Here is a tiny trained network, its code and every weight. The questions are about switching its units off for an input and a target symbol, where a switched-off unit gives its printed mean instead of its output.

import numpy as np


def w(rows, s, z=0):
    codes = np.array(rows[::2]) - 128.0
    scale = np.full(codes.shape[1], s)
    scale[-1] = z or s
    return codes * scale


def norm(h):
    return h / np.sqrt((h * h).mean(-1, keepdims=True) + 1e-5)


def f(y):
    return y / 2 * (1 + np.tanh(0.7978845608 * (y + 0.044715 * y**3)))


def softmax(a):
    e = np.exp(a - a.max(-1, keepdims=True))
    return e / e.sum(-1, keepdims=True)


def log_softmax(a):
    a = a - a.max(-1, keepdims=True)
    return a - np.log(np.exp(a).sum(-1, keepdims=True))


def net(x, mask):
    ids = ['ΘΠαζστω'.index(c) for c in x.split()]
    T = len(ids)
    res = E[ids] + P[:T]
    u = 0
    for l in range(3):
        r = norm(res)
        for j in range(3):
            rows = slice(2 * j, 2 * j + 2)
            q, k, v = (r @ M[l][rows].T for M in (Q, K, V))
            z = softmax(np.where(np.tri(T) > 0, q @ k.T / 2**0.5, -1e9)) @ v
            o = O[l][rows]
            res = res + np.where(mask[u + j], z, o[:, -1]) @ o[:, :-1]
        u += 3
        y = f(norm(res) @ A[l][:, :-1].T + A[l][:, -1])
        res = res + np.where(mask[u : u + 8], y, B[l][:, -1]) @ B[l][:, :-1]
        u += 8
    return log_softmax(norm(res)[-1] @ U[:, :-1].T + U[:, -1])


Q, K, V, O, A, B = {}, {}, {}, {}, {}, {}
E = w([
[147,209,99,175,95],'Θ',
[217,158,199,175,98],'Π',
[216,63,211,167,123],'α',
[83,143,188,209,34],'ζ',
[55,158,148,152,148],'σ',
[1,69,108,23,35],'τ',
[115,220,147,46,156],'ω',
],0.0088)
P = w([
[87,204,185,84,1],'0',
[82,188,181,97,20],'1',
[78,172,188,112,56],'2',
[89,152,173,130,80],'3',
[97,134,162,145,107],'4',
[109,119,150,156,130],'5',
[116,92,154,174,172],'6',
[128,83,146,178,185],'7',
[147,58,153,191,196],'8',
],0.005)
Q[0] = w([
[68,140,152,142,133],'0.h1',
[81,139,145,184,136],'0.h1',
[113,108,92,84,90],'0.h2',
[205,138,182,135,143],'0.h2',
[208,71,254,98,174],'0.h3',
[50,122,113,152,57],'0.h3',
],0.0092)
K[0] = w([
[152,65,154,95,133],'0.h1',
[138,43,146,174,179],'0.h1',
[165,138,163,141,58],'0.h2',
[112,47,135,139,187],'0.h2',
[122,122,146,118,254],'0.h3',
[87,132,82,152,35],'0.h3',
],0.0098)
V[0] = w([
[145,253,114,166,98],'0.h1',
[172,86,108,159,173],'0.h1',
[124,180,126,45,100],'0.h2',
[123,111,191,133,65],'0.h2',
[130,142,175,69,167],'0.h3',
[217,29,105,131,97],'0.h3',
],0.0059)
O[0] = w([
[134,110,212,84,223,228],'0.h1',
[27,112,5,171,69,49],'0.h1',
[164,201,214,190,142,157],'0.h2',
[255,85,153,72,137,253],'0.h2',
[198,45,117,57,207,129],'0.h3',
[209,80,194,118,40,65],'0.h3',
],0.0033,0.0047)
A[0] = w([
[99,122,115,178,85,2],'0.n1',
[60,38,110,51,154,151],'0.n2',
[130,47,124,84,120,202],'0.n3',
[145,133,142,129,146,90],'0.n4',
[2,85,89,157,43,124],'0.n5',
[87,145,117,30,214,234],'0.n6',
[121,173,136,53,137,73],'0.n7',
[62,95,181,125,63,169],'0.n8',
],0.0072,0.004)
B[0] = w([
[176,119,184,126,187,90],'0.n1',
[126,165,19,93,63,157],'0.n2',
[80,230,75,90,128,189],'0.n3',
[117,157,132,164,121,133],'0.n4',
[3,73,134,89,192,196],'0.n5',
[150,141,143,20,193,239],'0.n6',
[171,145,170,155,192,141],'0.n7',
[29,86,30,99,102,254],'0.n8',
],0.006,0.0028)
Q[1] = w([
[150,180,46,59,145],'1.h1',
[140,112,176,161,95],'1.h1',
[1,212,57,73,141],'1.h2',
[21,76,234,125,181],'1.h2',
[143,90,142,49,107],'1.h3',
[215,188,70,74,116],'1.h3',
],0.0065)
K[1] = w([
[93,187,153,77,146],'1.h1',
[122,104,97,163,119],'1.h1',
[157,226,90,44,78],'1.h2',
[160,199,2,180,131],'1.h2',
[122,158,75,143,165],'1.h3',
[40,213,85,41,172],'1.h3',
],0.0071)
V[1] = w([
[135,164,202,239,112],'1.h1',
[191,122,95,87,100],'1.h1',
[166,176,189,31,74],'1.h2',
[195,172,72,179,120],'1.h2',
[133,94,125,120,70],'1.h3',
[179,66,166,2,86],'1.h3',
],0.0063)
O[1] = w([
[157,146,52,158,91,214],'1.h1',
[219,187,225,140,188,123],'1.h1',
[118,58,53,185,250,254],'1.h2',
[248,186,87,197,81,105],'1.h2',
[106,143,116,173,169,128],'1.h3',
[69,112,193,116,255,198],'1.h3',
],0.0048,0.0061)
A[1] = w([
[202,153,182,98,28,142],'1.n1',
[99,140,8,121,77,190],'1.n2',
[171,109,186,115,35,104],'1.n3',
[187,195,158,198,113,105],'1.n4',
[133,22,170,8,117,84],'1.n5',
[40,117,160,192,36,85],'1.n6',
[127,74,181,213,214,151],'1.n7',
[94,254,68,139,175,3],'1.n8',
],0.006,0.004)
B[1] = w([
[54,54,110,163,208,132],'1.n1',
[67,173,149,115,179,147],'1.n2',
[36,128,111,168,134,122],'1.n3',
[90,108,82,124,172,169],'1.n4',
[88,192,123,175,178,150],'1.n5',
[195,82,109,2,98,135],'1.n6',
[79,169,105,65,115,253],'1.n7',
[84,159,128,204,57,130],'1.n8',
],0.0066,0.0058)
Q[2] = w([
[142,90,173,195,178],'2.h1',
[203,159,113,146,115],'2.h1',
[214,156,110,103,79],'2.h2',
[38,126,88,116,113],'2.h2',
[99,187,100,86,2],'2.h3',
[139,196,166,87,172],'2.h3',
],0.0096)
K[2] = w([
[96,22,130,131,149],'2.h1',
[225,104,183,124,164],'2.h1',
[116,136,188,143,73],'2.h2',
[119,100,85,168,127],'2.h2',
[170,80,255,186,76],'2.h3',
[199,152,135,81,200],'2.h3',
],0.0087)
V[2] = w([
[141,196,111,127,142],'2.h1',
[105,183,14,160,97],'2.h1',
[75,201,68,136,146],'2.h2',
[122,72,53,104,128],'2.h2',
[84,104,3,81,212],'2.h3',
[75,140,161,151,166],'2.h3',
],0.0065)
O[2] = w([
[134,189,164,177,71,136],'2.h1',
[45,179,150,241,246,53],'2.h1',
[216,196,79,36,71,184],'2.h2',
[252,173,150,86,198,78],'2.h2',
[102,186,246,147,42,253],'2.h3',
[77,108,44,142,64,232],'2.h3',
],0.0042)
A[2] = w([
[117,84,163,154,102,227],'2.n1',
[51,165,131,34,66,142],'2.n2',
[57,78,15,165,58,1],'2.n3',
[70,206,90,203,34,51],'2.n4',
[89,224,147,95,171,46],'2.n5',
[103,208,155,132,175,39],'2.n6',
[168,147,205,209,110,76],'2.n7',
[71,254,124,144,49,182],'2.n8',
],0.0074,0.0039)
B[2] = w([
[136,182,61,106,81,189],'2.n1',
[193,154,115,204,167,253],'2.n2',
[228,143,204,65,178,150],'2.n3',
[168,253,152,142,97,183],'2.n4',
[243,94,138,79,129,169],'2.n5',
[122,53,124,33,28,143],'2.n6',
[124,33,104,123,204,130],'2.n7',
[179,148,136,237,49,238],'2.n8',
],0.0063,0.0055)
U = w([
[113,184,50,96,132,3],'Θ',
[192,208,82,208,96,230],'Π',
[140,47,217,191,110,121],'α',
[155,73,52,67,26,123],'ζ',
[193,70,29,184,201,99],'σ',
[206,157,172,60,200,129],'τ',
[1,149,117,153,148,218],'ω',
],0.0095,0.0036)

Each question gives the input, a string of symbols that net reads in full, and the target symbol t.
The units are the heads (2 rows each of Q, K, V and O) and the neurons (one row each of A and B). Each row of codes is followed by its name. A weight is (code - 128) times the scale printed after its matrix; where a second scale follows, it is the last column's (O, A, B and U).
mask holds one flag per unit, layer by layer, with each layer's heads first. A switched-off unit (its flag False) gives its mean, the last column of its rows in O or B, instead of its output. The means were averaged over made-up inputs and are rounded, as every weight is.
A unit's drop is (log p(t) with every unit on - log p(t) with that unit switched off) / (log p(t) with every unit on - log p(t) with every unit switched off).
top k neurons: the k neurons with the biggest drops, biggest first
k most important neurons of layer l: the k neurons of layer l with the biggest drops, biggest first
heads that matter: for each layer, one digit per head in row order, 1 if its drop is at least 0.15 and else 0, layers parted by /
drop when u is switched off: that unit's drop, to one decimal
input α Θ σ σ σ α Π ω Π, target τ: top 4 neurons	(0.n8, 2.n8, 1.n8, 0.n5)
input Π α σ α, target Π: heads that matter	100 / 000 / 001
input τ ζ Π Π, target ω: heads that matter	011 / 110 / 110
input ζ τ α, target α: top 3 neurons	(0.n6, 2.n4, 0.n5)
input α Π Π ω Π, target τ: top 2 neurons	(2.n8, 1.n7)
input ζ Θ Θ α Θ Θ σ, target Π: heads that matter	000 / 010 / 010
input α α Π, target ζ: top 4 neurons	(0.n5, 0.n6, 2.n2, 1.n7)
input τ α ζ Θ σ ζ ω α, target τ: heads that matter	001 / 000 / 000
input α Θ Π α Θ ζ ζ α Π, target ω: top 2 neurons	(1.n1, 1.n3)
input Π σ ζ τ α α ζ ζ, target ω: heads that matter	000 / 000 / 000
input σ α Π τ τ ζ α Θ α, target ζ: top 4 neurons	(0.n6, 2.n1, 1.n2, 2.n2)
input ω Θ ω, target τ: most important neuron of layer 0	(0.n6)
input Θ ζ α, target ω: heads that matter	001 / 000 / 000
input Θ Π α ω ω σ ζ, target ω: heads that matter	100 / 000 / 000
input Θ Θ α, target ζ: heads that matter	111 / 000 / 100
input ζ α σ α Π Π, target ζ: heads that matter	011 / 100 / 110
input Π Π Π σ ζ α, target Π: heads that matter	010 / 010 / 001
input Θ Π σ ω Π Π Π, target σ: top 4 neurons	(2.n7, 0.n6, 0.n8, 0.n5)
input ζ Π σ τ τ Π, target α: heads that matter	000 / 000 / 001
input ζ Π σ, target τ: 3 most important neurons of layer 0	(0.n6, 0.n3, 0.n5)
input ω τ Θ Π Π, target σ: 4 most important neurons of layer 0	(0.n6, 0.n8, 0.n5, 0.n3)
input ω ω ω σ ζ, target ζ: top 2 neurons	(1.n6, 0.n3)
input τ τ ζ, target ζ: top neuron	(1.n6)
input σ σ Θ ζ ζ α α, target ω: most important neuron of layer 0	(0.n3)
input Π α τ Θ τ α, target α: top 2 neurons	(0.n6, 2.n7)
input σ τ α Θ ω ζ τ Π, target α: 2 most important neurons of layer 2	(2.n4, 2.n7)
input Π ζ τ α ω ω α, target τ: top neuron	(2.n8)
input Π τ σ, target τ: drop when 0.n3 is switched off	0.0
